B = 86,83,108,43,103,125,110,127,109,93,88,152,93,139,91
Which number is the entry just left of 139?
A: 93
The entry just right of 86 is 83
Which number is the median of all entries?
A: 103

data =
150 150 149 79 79 79 148 79 79
150 150 150 79 79 78 149 79 78
144 144 144 84 84 84 143 85 84
90 90 90 137 138 138 90 137 138
116 116 116 112 112 112 116 112 112
106 106 106 122 122 122 106 122 122
121 121 121 107 107 107 120 107 107
92 92 92 136 136 136 92 135 136
110 110 110 118 118 118 109 118 118
Rows and columns are numbered from 1.
What is the entry directly below the centre entry? 122
The entry in row 2 and column 1: 150
What is the entry at row 1, column 2? 150
The entry at row 1, column 3: 149
The entry in the top-right corner is 79
The centre entry: 112
What is the top-left entry? 150
What is the entry just right of 120? 107
What is the entry at row 3, column 1? 144
What is the entry in the bottom-right corner? 118
The entry in the bottom-left corner: 110
What is the entry in row 2 and column 2? 150
What is the entry directly above 143? 149
